Each row is shifted at random along 5 fixed directions that mean nothing.
Known rows, with every way that one mark hangs from another:
futi[fovuv[tupe[sitiru[kizik]]] giva vorud[nadak[ruburu]]]: 25  -50  73  43  41  77  71  -190  66  8  -83  263  80  106  76  -171  62  -75  309  1  -6  393  14  61  -65  -65  173  -26  92  -172  177  111  -44  -148  -110  -200  93  -18  176  91  -22  39  -176  92  185  -257  16  97  33  67  -11  -16  -4  -67  124  -19
sitiru[kizik[ramez] nire[futi giva[nadak] liki]]: 28  -56  50  28  -107  314  -16  220  -63  112  38  -47  155  115  55  54  -98  71  370  -8  -87  408  -77  130  53  213  219  89  -51  142  -23  37  -81  11  67  -31  -74  41  -77  20  121  -45  46  -142  -118  20  109  83  161  73  0  -74  -139  158  93  -70
nadak[ruburu[rozud[dufe tupe[sitiru]]] vorud[giva vogor]]: 36  -106  -143  62  130  -13  -138  34  -296  321  -63  59  44  14  83  -102  210  -103  286  -3  -176  268  43  57  -297  -39  -6  12  68  -332  10  -17  -70  7  -29  59  -21  -41  -168  27  83  16  -96  53  246  45  196  13  -44  -39  -67  37  29  -17  19  120
kizik[nadak[ruburu[fovuv[tupe] rozud]] ramez]: 17  -38  231  -224  221  -158  -122  231  -349  159  19  58  24  -17  65  -311  -10  -248  -12  -172  -241  122  125  113  -239  -13  -281  29  -216  137  234  114  52  264  -8  52  -83  -60  28  317  383  -26  -169  -84  79  42  56  219  -91  312  -269  167  13  1  82  2
vorud[nadak[ruburu[fovuv[sitiru[dufe kizik] tupe]]] vogor]: -157  -69  -16  60  1  121  140  152  -190  315  -92  98  218  64  251  132  150  -76  263  120  -98  346  -88  137  -19  72  -247  83  57  -197  70  -121  -196  -112  -2  60  -114  53  -127  2  -16  16  123  122  46  107  -8  -63  50  -79  -55  7  -146  10  -22  50
sitiru[kizik[ramez[dufe ruburu[fovuv]]]]: 8  25  -4  77  42  -198  52  -232  58  78  -2  208  12  -64  24  -164  118  -121  104  19  -3  -2  85  1  -119  -165  38  -102  52  -111  177  84  -63  -176  -172  -137  155  -84  -99  33  30  145  -264  111  241  -182  15  -4  -102  48  34  14  16  -115  67  123
liki[kizik[nadak ramez] sitiru[dufe]]: 12  28  -134  183  -362  85  496  -30  118  125  11  125  168  159  116  249  209  246  483  307  415  226  -196  -10  115  89  374  -34  147  115  140  70  -128  -282  -30  -244  1  65  118  -302  -363  13  -59  180  4  -84  -166  -308  58  -247  211  -147  -112  -108  149  -146
ruburu[fovuv[tupe] rozud]: -61  15  -179  47  19  -238  -66  36  -125  62  107  -111  -116  -188  44  -24  -113  -25  -70  -129  -177  -206  -18  -154  -105  -49  -373  -9  -159  22  -100  -2  -29  127  33  172  42  77  -201  -1  111  -48  68  43  -54  116  -40  -121  -120  -90  -21  -31  156  -20  -50  107
vogor[ruburu[rozud[tupe[sitiru[dufe]]]]]: 79  38  -26  26  -97  210  -25  299  -163  233  134  -18  99  106  -21  -31  -85  116  297  -52  -108  143  -85  148  22  227  102  95  -101  14  -106  91  93  180  124  -76  -133  3  -9  -71  91  -59  119  27  -115  109  49  -51  88  56  -89  -31  -7  107  106  -148
dufe[liki[kizik] vogor[ruburu[rozud]]]: 94  -100  135  -12  86  -188  174  -117  -39  28  -159  378  54  88  -6  -158  169  -228  217  150  -16  -123  52  73  -113  -86  239  -84  -21  -123  247  134  -71  -74  1  -286  32  -132  304  109  59  27  -378  71  343  -145  163  70  -76  142  -50  145  55  -96  128  -45
giva[nadak[ruburu[rozud[pesi]] vorud]]: 85  -38  54  -44  107  -233  -69  -49  -196  163  -100  89  -33  -5  -3  -242  184  -174  26  12  -84  -31  100  37  -334  -116  -57  -78  -20  -36  221  90  -15  68  -82  -130  -26  -103  -10  92  167  23  -336  -23  238  -73  123  123  -126  135  -84  145  94  -40  122  29
nadak[ruburu[fovuv[sitiru tupe]] vorud[vogor]]: -94  -29  -126  45  1  -183  -79  11  -200  184  -76  -65  -16  -96  129  74  118  -9  -142  58  -106  37  -43  -64  -164  -60  -392  -9  -37  -93  2  -120  -75  29  -22  147  -46  105  -267  -22  41  -71  33  74  64  123  -18  -79  -100  -131  -30  16  23  -52  -30  143
kizik[nadak ramez[ruburu[rozud[dufe]]]]: 26  -2  79  -30  17  154  26  204  -123  161  62  86  101  115  6  -110  -21  -17  255  -16  -53  105  12  138  -69  83  155  47  -20  30  86  102  9  36  -19  -40  -10  -75  37  34  86  2  -53  27  96  17  54  65  67  85  -95  3  -61  43  133  -64
ramez[rozud[dufe[vogor] pesi tupe[liki[kizik]]] ruburu]: 81  -100  133  -175  246  -113  -133  169  -388  249  -60  110  -59  -84  -10  -273  35  -293  151  -190  -367  -9  129  103  -396  -52  -57  34  -108  -216  110  113  38  141  -10  41  -29  -17  -83  244  233  -24  -200  -68  143  -10  247  225  -92  235  -186  101  77  -28  60  137
giva[nadak[ruburu[fovuv[tupe] rozud[pesi[nire]]] vorud]]: -279  -54  -98  60  0  71  -8  98  -217  420  -73  127  149  -25  419  246  174  -95  -118  74  -150  -2  -131  36  -183  65  -278  88  135  -122  2  -167  -210  -156  21  231  7  24  -256  -50  49  2  189  79  100  219  53  -38  48  -275  -33  30  -140  4  -111  205
tupe[dufe[vogor] liki sitiru[kizik[nadak] nire]]: 145  -24  113  -88  -178  -93  -30  258  -238  8  43  -236  -120  -92  -184  -178  -109  137  262  -155  -101  88  37  1  -223  92  48  -39  -272  206  122  148  170  339  16  -91  -150  235  81  89  92  -77  -219  -78  -217  32  -54  3  -66  238  -10  -46  115  13  152  -97
futi[liki vorud[nadak]]: -266  -27  -175  -70  195  65  -154  -237  214  -96  -82  -27  -113  -107  82  -126  -54  -115  45  -162  -330  104  114  -187  -271  -276  -210  -37  134  -210  -76  -60  -236  -260  -111  264  299  30  -39  104  52  57  18  27  261  -176  90  144  14  -97  63  -105  89  71  -75  262
dufe[liki[sitiru[kizik[nadak]]]]: 126  -6  52  -42  -139  -45  99  145  -33  34  -25  -13  -53  49  -113  -161  -22  92  174  -28  69  99  -5  50  -116  16  29  -37  -123  183  177  173  14  135  37  -206  -93  69  187  20  21  -70  -189  -23  -44  -92  -12  -17  -35  188  18  -13  33  -7  226  -165
fovuv[tupe[dufe sitiru]]: 98  71  -108  -16  -147  -39  -31  91  -93  3  178  -235  -109  -72  -188  -35  -124  250  232  -98  -71  -5  -21  -66  -14  92  -1  -13  -158  160  -120  105  164  204  -3  -44  -45  134  -101  -103  -24  -121  40  3  -222  -3  -93  -131  -17  -4  21  -79  110  23  37  -93
nadak[ruburu[fovuv rozud[dufe]] vorud[giva vogor]]: -112  -127  -164  152  133  33  -153  171  -254  343  -37  41  75  -14  142  -13  93  -123  216  13  -210  127  8  76  -215  -17  -225  51  1  -302  -70  -126  -155  8  49  219  6  -26  -224  25  158  14  39  97  258  236  182  -15  -16  -109  -71  57  -30  58  -44  190
nire[dufe[liki[sitiru[kizik[nadak]]] vogor[ruburu]] giva]: 50  -81  -57  28  -155  -84  132  -9  28  -12  -101  -28  -32  26  -36  -24  8  -4  296  106  -15  106  -7  -59  -145  -39  105  -64  -30  126  90  82  -92  -47  -33  -143  72  63  82  -21  -20  -78  -213  -9  128  -99  72  -42  -40  58  76  -13  56  -23  194  -4
sitiru[dufe[liki] kizik[ramez[rozud]] nire[futi giva]]: 148  -124  97  149  -80  85  59  48  -49  23  8  93  106  68  -30  -39  -35  -9  309  60  38  288  -13  131  34  114  338  -18  -69  -4  55  103  -59  -13  -46  -205  -47  -5  -140  38  44  26  -196  -64  -28  -95  135  5  26  130  19  -38  -56  26  152  -72
rozud[ramez[dufe[vogor]] tupe[liki]]: -13  -24  -27  -136  103  -23  -142  112  -172  108  15  -68  -72  -109  -17  -90  6  -57  79  -134  -215  -57  77  -32  -169  -10  -163  32  -99  -166  -40  8  29  64  25  161  24  37  -137  87  44  3  12  -53  -6  30  94  60  -35  49  -42  -34  62  -14  -43  115
dufe[vogor[ruburu[rozud[tupe[liki]]]]]: 102  -103  250  -65  111  -151  136  -113  -193  111  -155  449  156  104  160  -23  288  -301  135  173  21  3  -4  96  -87  18  283  -16  59  -239  276  100  60  -100  -16  -219  -50  -139  245  144  -12  79  -301  38  258  -57  129  101  -56  70  -110  150  -26  -188  43  -30
sitiru[dufe[liki] kizik[ramez[rozud ruburu]] nire]: -2  -51  177  -6  0  118  -107  207  -95  153  -15  46  74  20  27  -133  -75  -81  37  -91  -169  215  38  169  -123  43  90  23  -91  -24  91  68  -29  57  -10  -31  -56  29  -109  145  215  28  -94  -50  -24  -36  107  124  16  206  -100  -29  -84  89  126  19
vogor[ruburu[fovuv[tupe]]]: -134  33  -37  -106  112  -109  -124  -9  -102  100  -5  -25  -45  -122  138  -77  -18  -171  -197  -135  -281  -65  40  -84  -163  -95  -411  26  -47  -50  -33  -74  -24  35  21  224  90  14  -145  116  184  -8  85  -15  67  57  35  72  -67  9  -77  14  42  -7  -54  173
nire[dufe[liki] futi]: -291  -85  -216  2  76  -68  -56  -253  92  -97  -27  -124  -111  -202  149  254  -31  -76  51  -19  -266  -121  28  -279  -186  -166  -185  -28  118  -138  -228  -189  -209  -288  -81  351  232  116  -305  -22  -88  2  129  -7  68  41  43  -39  -27  -301  139  -89  56  -32  -223  347
pesi[nire[giva[nadak]] rozud[dufe[vogor[ruburu]] ramez]]: -24  -79  -1  -22  84  -295  50  -299  -125  54  -152  202  -3  -115  189  54  182  -262  5  160  -15  -10  48  -132  -361  -153  122  -83  183  -156  170  -3  -72  -314  -142  34  197  -58  19  46  -101  33  -296  0  273  -87  79  58  -150  -113  -13  35  91  -248  -62  219
ruburu[fovuv rozud[pesi[nire] tupe[dufe[liki] sitiru]]]: 73  0  -84  35  -67  64  -9  105  -147  270  86  158  2  21  2  -116  33  110  371  -65  -79  -145  -27  98  -116  145  30  14  -20  -70  0  149  7  47  44  -152  7  -71  -53  -61  -14  -14  -51  56  45  -13  130  -73  51  -37  45  11  36  -22  69  -85
tupe[sitiru[dufe kizik[nadak ramez] nire]]: -89  30  -69  -32  -171  -137  60  -30  -73  35  -9  -251  -67  -166  144  -12  26  11  -4  -102  -27  218  21  -183  -284  -108  -127  -59  4  103  105  -37  -75  -34  -85  138  43  221  -153  20  -23  79  -80  -25  -122  -37  -147  -74  -111  -25  111  -182  75  -85  47  139
tupe[dufe[liki[kizik sitiru[nire]] vogor[ruburu[fovuv]]]]: 86  -7  -44  67  -188  -67  92  243  -139  159  19  21  -64  9  -114  -102  -33  136  366  15  -33  -157  -57  39  -99  89  -41  -21  -226  145  61  87  25  171  190  -139  -66  90  148  -50  58  -139  -131  54  -14  92  31  -112  -28  53  31  -12  48  10  175  -105
kizik[nadak[vorud[giva]] ramez[rozud[pesi tupe] ruburu]]: 44  -64  -53  -1  -27  62  -134  133  -122  268  -68  -1  36  14  101  -102  171  -22  0  -20  48  251  -21  3  -117  -10  -44  23  24  -122  113  67  -22  67  -64  53  51  16  -254  3  60  27  -82  -18  114  -14  152  10  -20  71  -22  -103  -39  9  185  71
dufe[liki[kizik sitiru[nire[futi giva]]]]: 161  -97  0  19  25  -181  28  -58  -138  18  -42  29  -88  -37  -74  -142  14  -64  243  -33  -58  120  42  -18  -201  -61  89  -64  -110  109  108  132  -33  42  22  -158  -16  23  43  101  86  -94  -289  -81  51  -110  115  36  -96  101  9  23  65  -57  107  -1
dufe[liki[kizik] vogor]: 129  -96  236  -84  26  96  20  397  -169  93  -34  109  61  135  -132  -130  -70  -12  240  5  -12  20  6  248  66  178  98  65  -254  109  128  121  54  262  201  -178  -220  4  278  142  152  -107  -89  -53  -61  91  110  101  59  305  -151  122  -70  85  127  -210
futi[fovuv liki[sitiru]]: -7  18  -14  -42  61  52  -152  125  -36  -13  80  -41  -122  -28  -100  -168  -224  83  166  -204  -212  40  29  23  -102  -2  -191  34  -145  93  -85  77  31  102  98  86  31  54  93  85  148  -118  49  -14  -38  -3  15  89  18  53  -58  -2  64  66  48  -1
fovuv[sitiru[dufe] tupe[liki]]: 28  69  -47  -45  -111  186  10  111  -10  87  76  -81  34  69  -84  -44  -69  185  145  -55  -168  131  -29  99  -14  106  -10  33  -32  27  -116  70  17  35  -18  -82  -52  15  -136  -72  -7  -86  120  8  -90  -112  7  -25  93  0  14  -43  -21  95  48  -118
vogor[ruburu[fovuv[sitiru tupe]]]: 33  45  84  -140  92  -352  -60  -75  -205  59  -30  27  -82  -130  66  -154  45  -194  -240  -70  -139  -77  54  -89  -217  -122  -394  -33  -121  59  137  35  98  103  -1  31  3  12  -29  158  134  -50  -129  -8  47  -9  -46  63  -185  92  -121  70  112  -172  14  72
futi[fovuv[sitiru[kizik]] giva]: -193  -27  -49  22  -76  62  -15  128  -76  64  21  -113  -2  -106  237  190  -198  -32  -134  -117  -119  95  -99  -98  -36  17  -261  99  -34  -10  -132  -131  -56  -14  120  293  41  223  -51  31  0  -33  288  48  -163  190  -139  -51  5  -159  0  -126  4  -55  -98  182
pesi[nire[dufe] vogor]: -86  -100  169  -67  226  192  -185  275  -203  83  8  25  61  21  -16  -26  -186  -67  53  -103  -274  229  67  260  -85  126  -25  105  -66  94  -57  -19  -57  63  6  144  -77  -8  26  201  243  -94  85  -78  -25  128  118  226  105  169  -247  170  -134  153  -120  40
liki[kizik sitiru[nire[futi[vorud[giva]]]]]: 2  -59  -73  -17  118  235  -220  392  -192  139  101  -192  -71  -14  -113  -194  -277  89  321  -309  -329  396  23  98  -134  64  -154  105  -260  152  -159  48  -58  286  211  180  -94  153  12  158  321  -176  113  -83  -126  124  131  134  79  186  -144  -72  0  236  48  2
kizik[nadak[vorud] ramez[dufe[liki vogor] ruburu]]: -160  -90  31  4  -141  97  -67  285  -81  159  -40  -95  36  -19  92  207  14  84  -38  104  38  -33  -76  -8  -8  82  -75  48  -100  32  31  -74  -31  28  52  176  -26  181  -131  -39  -36  -47  84  36  -47  223  -22  -69  36  -59  -10  -90  -131  26  58  100
futi[fovuv vorud[giva[nadak[ruburu]]]]: -24  -13  -77  125  -158  -55  -28  -18  42  11  0  -4  -28  -26  52  109  -7  95  161  94  161  58  -106  -131  -33  -11  -20  -17  -27  -14  27  -3  73  -50  61  47  67  120  27  -112  -122  -82  -26  82  -25  84  -101  -110  -36  -159  61  -130  23  -75  51  37
liki[kizik[nadak[ruburu]]]: -49  -40  83  -76  -14  164  69  232  -107  144  -35  -2  99  102  56  -19  12  -19  107  -1  -61  202  -25  131  -84  69  57  60  -26  91  81  14  -42  68  28  -4  -64  36  79  42  125  -57  13  -13  19  59  30  73  65  110  -73  36  -105  102  85  -28
dufe[liki[kizik[ramez[ruburu[fovuv]]] sitiru[nire]] vogor]: 95  -22  144  -100  131  1  -28  112  -80  204  -111  313  18  115  -73  -422  89  -97  325  -91  -185  42  134  241  -176  -54  7  -44  -107  22  295  183  -113  56  39  -265  -27  -162  217  222  271  -6  -327  -8  296  -213  221  214  17  324  -103  148  -45  51  208  -74
sitiru[dufe kizik nire]: 41  -39  101  91  -72  -230  106  -39  -154  24  -43  -31  8  -98  116  16  80  -148  -90  33  96  135  -5  -40  -156  -47  -6  -43  -37  11  152  -36  8  -24  -9  -24  -78  107  -57  66  -19  74  -163  -7  -119  39  -101  -57  -147  22  14  -40  15  -148  14  50
vogor[ruburu[fovuv[tupe[dufe[liki] sitiru[nire[giva]]]]]]: -307  -11  -198  -10  -148  110  -58  -13  -82  241  18  -137  41  -139  368  311  5  -40  7  -37  -296  -32  -112  -199  -155  29  -256  72  92  -118  -201  -186  -88  -172  51  341  168  159  -316  -60  -28  -13  306  26  -27  169  -1  -106  41  -370  111  -162  -49  -28  -155  307
kizik[nadak[ruburu[fovuv[sitiru]]] ramez[rozud[tupe]]]: 95  -18  116  -59  -31  -270  94  -43  -201  125  -59  172  33  -20  131  -54  198  -102  -46  91  152  42  -24  -24  -157  -29  -63  -49  -24  39  301  110  59  11  -102  -126  -34  -11  -31  51  -23  0  -249  31  77  -44  -65  -19  -145  50  -63  45  30  -223  130  -3
pesi[nire[futi liki] rozud[dufe ramez] vogor[ruburu]]: 47  -203  416  -12  142  126  1  312  -488  182  -5  323  266  113  169  309  -18  -150  261  224  77  405  -128  308  -50  348  409  171  -33  -53  86  42  154  -52  106  24  -219  39  173  145  18  -125  -62  -62  -91  320  106  164  55  27  -293  136  -211  -127  -102  -61
giva[nadak[ruburu[rozud[ramez[dufe]]] vorud[vogor]]]: -33  -52  -94  33  110  -80  -161  160  -237  239  5  -84  -18  -69  -35  -76  36  -33  178  2  -190  26  51  20  -238  -40  -189  -3  -126  -103  11  -6  -54  85  -10  135  -35  15  -139  14  146  -38  -94  40  127  140  80  21  -72  3  -122  37  55  61  17  123
kizik[nadak[ruburu[rozud]] ramez]: -171  -28  -30  -44  -47  167  54  126  -48  124  -10  -4  120  68  186  113  28  7  84  35  -64  126  -52  7  -56  44  51  48  79  11  9  -49  -115  -63  -32  137  45  29  -44  -28  49  11  92  28  85  71  3  0  76  -93  -6  -47  -76  71  26  65
ramez[rozud[dufe pesi tupe]]: 87  -51  99  -69  143  133  -74  287  -334  245  45  45  45  31  41  -111  -23  -145  93  -128  -150  60  19  165  -108  134  -85  126  -66  -116  -20  28  42  153  85  73  -118  -57  -113  113  115  -18  82  -75  -61  122  145  124  33  120  -163  52  -25  11  43  -16

Rows:
-41  -5  -84  93  6  -12  -58  66  -49  235  -5  117  49  41  35  -94  77  2  130  31  -112  -73  -9  93  -152  6  -84  -24  -35  -32  63  33  -101  28  -14  -81  -16  -92  -58  -40  160  6  -95  73  197  45  88  7  3  3  -41  114  8  85  71  15 => giva[nadak[ruburu[fovuv rozud] vorud]]
9  -113  23  -62  53  -362  -175  275  -390  207  -27  -66  -132  -165  23  -102  -18  -192  142  -56  -168  -256  55  -75  -360  -37  -393  -3  -266  -15  125  10  86  248  174  165  -70  76  -10  139  165  -110  -164  -27  30  278  51  -11  -194  74  -124  71  127  -107  14  116 => vorud[giva[nadak[ruburu[fovuv rozud[dufe[liki vogor]]]]]]
-30  -66  -41  -20  -163  42  -33  207  -40  14  -59  -250  -48  -54  17  -126  -98  5  61  -97  -110  149  50  -42  -166  -7  -105  -18  -119  109  46  -21  -141  98  15  84  30  136  -158  70  110  5  -60  -115  -67  -27  59  1  -12  151  78  -131  25  93  161  46 => sitiru[dufe[liki vogor] kizik[nadak ramez] nire[giva]]
22  49  39  -52  88  39  -15  -17  -51  105  55  145  42  47  -39  -214  26  -75  175  -65  -215  -10  67  102  -49  7  -70  2  -41  -41  16  65  29  26  -34  -88  66  -137  -18  73  152  10  -50  28  149  -90  95  91  29  114  -78  97  -9  35  44  -24 => vogor[ruburu[fovuv[tupe[dufe]]]]
65  -103  -13  57  68  7  -54  -5  -13  -156  35  -37  -55  0  -202  2  -116  66  412  33  -142  38  42  21  26  62  128  -20  -112  60  -126  34  -44  12  -32  -49  3  6  -89  16  41  -107  -94  -67  9  -20  135  47  40  51  0  66  46  80  -1  -24 => nire[dufe[vogor] futi liki]
-54  -69  -56  153  -83  -96  195  -160  -27  20  -86  175  57  -22  143  269  138  -80  64  246  101  -164  -100  -95  -5  -16  165  -26  138  -219  -3  -105  -60  -238  -48  26  86  31  -47  -138  -231  24  -39  130  141  72  -4  -138  -43  -253  69  -37  12  -161  -20  129 => ramez[rozud[dufe[vogor[ruburu]]]]
13  -111  176  95  -102  -123  127  116  -219  42  -37  169  139  17  144  360  18  -37  -21  279  254  94  -186  46  62  175  261  45  -11  1  88  16  134  -25  48  -25  -131  131  167  -57  -116  -82  -56  70  -101  253  -93  -104  -62  -100  -124  29  -59  -154  -38  -32 => pesi[rozud vogor[ruburu]]
148  -231  272  95  184  -141  106  -116  -189  4  -77  386  162  75  8  38  34  -226  319  232  38  425  19  247  -161  67  587  -36  47  63  206  225  -54  -226  -180  -315  -7  -109  204  175  91  -72  -423  -26  202  -133  164  168  -46  121  -194  274  -78  -107  -41  -27 => pesi[nire[dufe giva liki[kizik]] rozud vogor]
110  74  -223  176  -135  -63  223  -299  224  -28  -5  95  -39  48  -143  -185  101  139  340  48  50  109  41  5  -96  -139  224  -149  141  -51  44  120  -167  -209  -176  -334  112  -84  -22  -171  -120  74  -237  115  188  -371  24  -127  -27  -12  195  -36  98  -7  160  -74 => liki[sitiru[dufe kizik]]
-136  23  -178  -63  123  121  -163  -75  34  137  6  37  -2  -59  115  -32  4  -42  -19  -126  -259  77  29  -47  -177  -76  -27  25  147  -260  -133  1  -119  -149  -96  165  177  -48  -233  -15  76  42  102  3  134  -98  152  68  27  -73  -10  -83  52  64  -58  185 => pesi[rozud[ramez[ruburu] tupe]]
243  -73  126  32  58  131  -28  203  -68  -28  53  39  -21  128  -314  -297  -135  85  438  -72  -103  133  74  230  -3  131  200  0  -235  186  18  180  14  205  78  -269  -119  -75  80  103  193  -131  -205  -111  -41  -86  190  126  73  318  -74  91  -14  154  184  -236 => sitiru[nire[dufe[liki[kizik]] futi]]
40  -43  21  90  -35  -172  -24  120  -230  181  -12  104  3  -76  42  96  -24  -3  28  75  37  -132  -90  54  -41  69  -129  12  -77  -53  67  70  59  73  -26  -42  -69  63  -118  -40  -16  -78  -79  108  13  141  1  -78  -87  -48  -91  37  36  -105  36  55 => ramez[rozud[pesi[vogor]] ruburu[fovuv[sitiru]]]
48  -19  -102  142  49  199  70  -11  83  255  -79  391  195  219  18  -166  166  -37  546  134  -72  73  -19  194  97  32  73  1  99  -249  95  89  -168  -130  8  -214  75  -281  154  -57  52  56  -120  155  431  -99  231  11  128  20  -26  86  -77  102  129  -82 => vorud[giva[nadak] vogor[ruburu[fovuv rozud]]]
23  -60  4  -111  33  -132  -95  131  -251  171  -112  68  -55  -66  121  -80  90  -129  -68  -22  -62  -166  1  -58  -221  13  -167  26  -48  -148  79  9  10  79  125  109  29  13  -36  68  33  -35  -96  -58  74  83  172  24  -85  28  -28  -56  93  -100  76  53 => dufe[liki vogor[ruburu[rozud[pesi[nire] ramez tupe]]]]
34  -30  133  -38  99  88  -132  318  -225  117  16  -10  32  39  -36  -173  -117  -80  72  -107  -263  34  32  174  7  142  -271  88  -234  119  -18  -25  15  246  139  56  -115  -33  -41  174  289  -105  60  -80  -58  144  114  141  53  221  -195  112  -51  125  63  -60 => sitiru[nire[dufe[vogor[ruburu[fovuv[tupe]]]]]]
-144  -56  39  -10  -45  247  112  163  -100  160  18  51  154  50  128  195  -4  29  378  12  -142  158  -52  118  50  156  173  80  25  -81  -58  -62  -82  -45  39  25  -84  108  66  5  -26  49  152  68  -51  113  -2  -7  138  -44  -17  15  -100  51  -97  44 => tupe[dufe[vogor] sitiru[kizik]]
310  -74  282  0  111  -5  -10  290  -354  186  70  174  74  92  -131  -184  13  -105  150  -6  91  66  7  276  75  203  99  76  -210  22  152  202  201  268  65  -235  -232  -105  46  127  97  -43  -156  -46  -109  69  94  89  -20  286  -238  139  -50  -53  156  -202 => ramez[dufe rozud[pesi tupe]]
-50  -27  77  -78  148  52  -150  284  -304  242  39  94  66  -15  70  -92  -136  -117  20  -118  -315  151  12  207  -196  111  -220  99  -108  -55  -43  39  -17  124  49  87  -94  -17  -50  140  262  -69  81  1  3  132  98  135  2  163  -261  133  3  57  -35  34 => pesi[rozud[tupe] vogor[ruburu[fovuv[sitiru[dufe]]]]]
-23  -33  -55  -111  210  -151  -73  -68  -125  116  -20  192  -91  -73  -26  -304  35  -182  213  -160  -396  -285  165  18  -273  -122  -239  -57  -84  -174  44  87  -139  15  -37  -56  92  -149  -19  170  168  38  -155  40  279  -136  179  108  -55  108  -65  156  158  -35  -16  92 => ruburu[fovuv[sitiru] rozud[tupe[dufe[liki vogor]]]]
-16  18  -136  53  -64  -67  130  40  -51  112  52  -68  -37  -41  -17  -7  -15  63  249  -25  -58  113  -15  -19  -149  -45  -15  -22  -38  85  -21  41  -87  -37  22  -24  -10  82  4  -60  -3  -48  -25  64  -23  -24  -47  -99  -46  -50  33  -31  43  2  21  21 => liki[kizik sitiru[dufe]]
3  -4  -131  -64  -27  -154  46  -69  44  9  -110  34  -143  -36  -102  -171  26  7  160  -22  -164  -131  57  -85  -232  -164  -56  -91  -42  5  55  67  -111  -12  27  -75  106  33  136  1  61  -85  -194  26  217  -158  111  4  -75  65  61  -2  135  9  133  44 => dufe[liki[kizik sitiru] vogor[ruburu]]
